Here is a tiny trained network, its code and every weight. The questions are about switching its units off for an input and a target symbol, where a switched-off unit gives its printed mean instead of its output.

import numpy as np


def w(rows, s, z=0):
    codes = np.array(rows[::2]) - 128.0
    scale = np.full(codes.shape[1], s)
    scale[-1] = z or s
    return codes * scale


def f(y):
    return y / 2 * (1 + np.tanh(0.7978845608 * (y + 0.044715 * y**3)))


def softmax(a):
    e = np.exp(a - a.max(-1, keepdims=True))
    return e / e.sum(-1, keepdims=True)


def log_softmax(a):
    a = a - a.max(-1, keepdims=True)
    return a - np.log(np.exp(a).sum(-1, keepdims=True))


def net(x, mask):
    ids = ['αβγεζηθμξπστφω'.index(c) for c in x.split()]
    T = len(ids)
    res = E[ids] + P[:T]
    q, k, v = (res @ M[0].T for M in (Q, K, V))
    z = softmax(np.where(np.tri(T) > 0, q @ k.T / 2**0.5, -1e9)) @ v
    res = res + np.where(mask[0], z, O[0][:, -1]) @ O[0][:, :-1]
    y = f(res @ A[0][:, :-1].T + A[0][:, -1])
    res = res + np.where(mask[1:17], y, B[0][:, -1]) @ B[0][:, :-1]
    return log_softmax(res[-1] @ U[:, :-1].T + U[:, -1])


Q, K, V, O, A, B = {}, {}, {}, {}, {}, {}
E = w([
[182,108,68,246],'α',
[157,19,32,149],'β',
[173,154,109,121],'γ',
[146,149,244,252],'ε',
[37,133,204,119],'ζ',
[4,137,161,78],'η',
[51,134,218,133],'θ',
[32,141,214,85],'μ',
[159,50,74,160],'ξ',
[182,61,91,182],'π',
[146,77,43,226],'σ',
[171,190,41,165],'τ',
[198,166,81,200],'φ',
[96,131,185,214],'ω',
],0.014)
P = w([
[236,58,255,44],'0',
[112,104,122,223],'1',
[98,115,127,168],'2',
[92,120,93,167],'3',
[88,123,88,156],'4',
[89,133,74,154],'5',
[89,135,58,153],'6',
],0.0065)
Q[0] = w([
[129,126,87,133],'h1',
[8,131,133,197],'h1',
],0.014)
K[0] = w([
[150,133,88,99],'h1',
[254,136,182,24],'h1',
],0.012)
V[0] = w([
[132,77,245,166],'h1',
[88,177,191,158],'h1',
],0.012)
O[0] = w([
[255,153,188,99,202],'h1',
[119,59,177,118,2],'h1',
],0.0097,0.0058)
A[0] = w([
[62,38,182,209,163],'n1',
[102,145,145,163,135],'n2',
[39,47,164,170,76],'n3',
[137,254,172,107,19],'n4',
[186,91,196,234,49],'n5',
[158,179,133,170,140],'n6',
[172,149,184,114,77],'n7',
[82,182,99,62,210],'n8',
[168,147,97,90,212],'n9',
[133,15,160,183,175],'n10',
[74,117,165,69,109],'n11',
[52,97,216,179,88],'n12',
[111,165,120,115,74],'n13',
[180,246,107,121,184],'n14',
[77,197,106,39,95],'n15',
[18,205,176,178,1],'n16',
],0.0099,0.0053)
B[0] = w([
[174,107,181,106,147],'n1',
[134,107,105,121,139],'n2',
[172,183,167,93,127],'n3',
[175,149,84,80,156],'n4',
[78,145,87,98,217],'n5',
[130,93,138,101,199],'n6',
[85,181,121,192,178],'n7',
[140,95,112,179,169],'n8',
[96,120,132,202,209],'n9',
[168,113,159,149,198],'n10',
[86,139,175,105,126],'n11',
[38,121,131,92,136],'n12',
[148,146,145,87,119],'n13',
[171,82,173,113,253],'n14',
[163,129,181,104,136],'n15',
[87,146,6,85,150],'n16',
],0.015,0.0069)
U = w([
[208,56,174,221,244],'α',
[74,108,51,216,206],'β',
[77,1,194,131,94],'γ',
[189,208,110,173,16],'ε',
[94,30,140,123,36],'ζ',
[212,173,28,79,53],'η',
[123,71,134,122,82],'θ',
[101,120,133,172,63],'μ',
[206,157,110,121,5],'ξ',
[182,153,105,105,152],'π',
[119,104,114,129,80],'σ',
[67,99,81,118,83],'τ',
[101,137,131,176,58],'φ',
[117,159,136,171,160],'ω',
],0.0092,0.003)

Each question gives the input, a string of symbols that net reads in full, and the target symbol t.
The units are the heads (2 rows each of Q, K, V and O) and the neurons (one row each of A and B). Each row of codes is followed by its name. A weight is (code - 128) times the scale printed after its matrix; where a second scale follows, it is the last column's (O, A, B and U).
mask holds one flag per unit, heads first, then neurons. A switched-off unit (its flag False) gives its mean, the last column of its rows in O or B, instead of its output. The means were averaged over made-up inputs and are rounded, as every weight is.
A unit's drop is (log p(t) with every unit on - log p(t) with that unit switched off) / (log p(t) with every unit on - log p(t) with every unit switched off).
The circuit of an input: a set's keep is (log p(t) with only the set's units on - log p(t) with every unit switched off) / (log p(t) with every unit on - log p(t) with every unit switched off). Starting from the 12 units with the biggest drops (on a tie, the unit counted first), units are removed one at a time, each time the one whose removal leaves the highest keep (on an exact tie, the one counted first), for as long as the keep stays at least 0.8.
units of the circuit, in order: the units of the circuit, biggest drop first
most important unit: the unit with the biggest drop
k most important neurons: the k neurons with the biggest drops, biggest first
drop when u is switched off: that unit's drop, to one decimal
input η β τ τ σ ζ, target γ: units of the circuit, in order -> [h1; n12]
input β β τ β ζ, target η: 2 most important neurons -> [n16; n4]
input τ μ γ θ ω, target τ: 2 most important neurons -> [n16; n12]
input θ θ θ τ μ ε β, target α: units of the circuit, in order -> [n5; n10]
input ε η ξ ε, target ε: units of the circuit, in order -> [h1; n7; n4]
input ε β η, target ε: most important unit -> h1
input π β σ β, target β: units of the circuit, in order -> [h1; n14]
input τ σ α θ, target τ: units of the circuit, in order -> [n16; n12; h1]
input τ θ τ β τ ζ, target τ: units of the circuit, in order -> [n16; h1; n12]
input π ξ ξ β π φ, target α: 2 most important neurons -> [n14; n5]
input τ η β η, target τ: 2 most important neurons -> [n16; n12]
input η ξ η ξ θ, target γ: 2 most important neurons -> [n12; n1]
input η β β θ τ μ, target γ: 2 most important neurons -> [n12; n11]
input η β ω β θ ω, target γ: most important unit -> h1
input η π ξ β β η, target γ: units of the circuit, in order -> [h1; n11]
input β μ τ, target α: 3 most important neurons -> [n14; n5; n16]
input η θ β η β τ, target α: 3 most important neurons -> [n14; n5; n8]
input ε η σ ε β η ζ, target ε: 3 most important neurons -> [n7; n4; n5]
input θ σ η β σ π γ, target α: 2 most important neurons -> [n5; n16]
input τ ξ β ε, target τ: most important unit -> n16
input τ β β τ β γ γ, target β: 3 most important neurons -> [n8; n10; n1]
input β ξ β β τ β η, target η: drop when h1 is switched off -> 0.6
input β σ τ α μ, target η: drop when n16 is switched off -> 0.4
input τ τ ε σ η τ, target β: drop when h1 is switched off -> 3.6
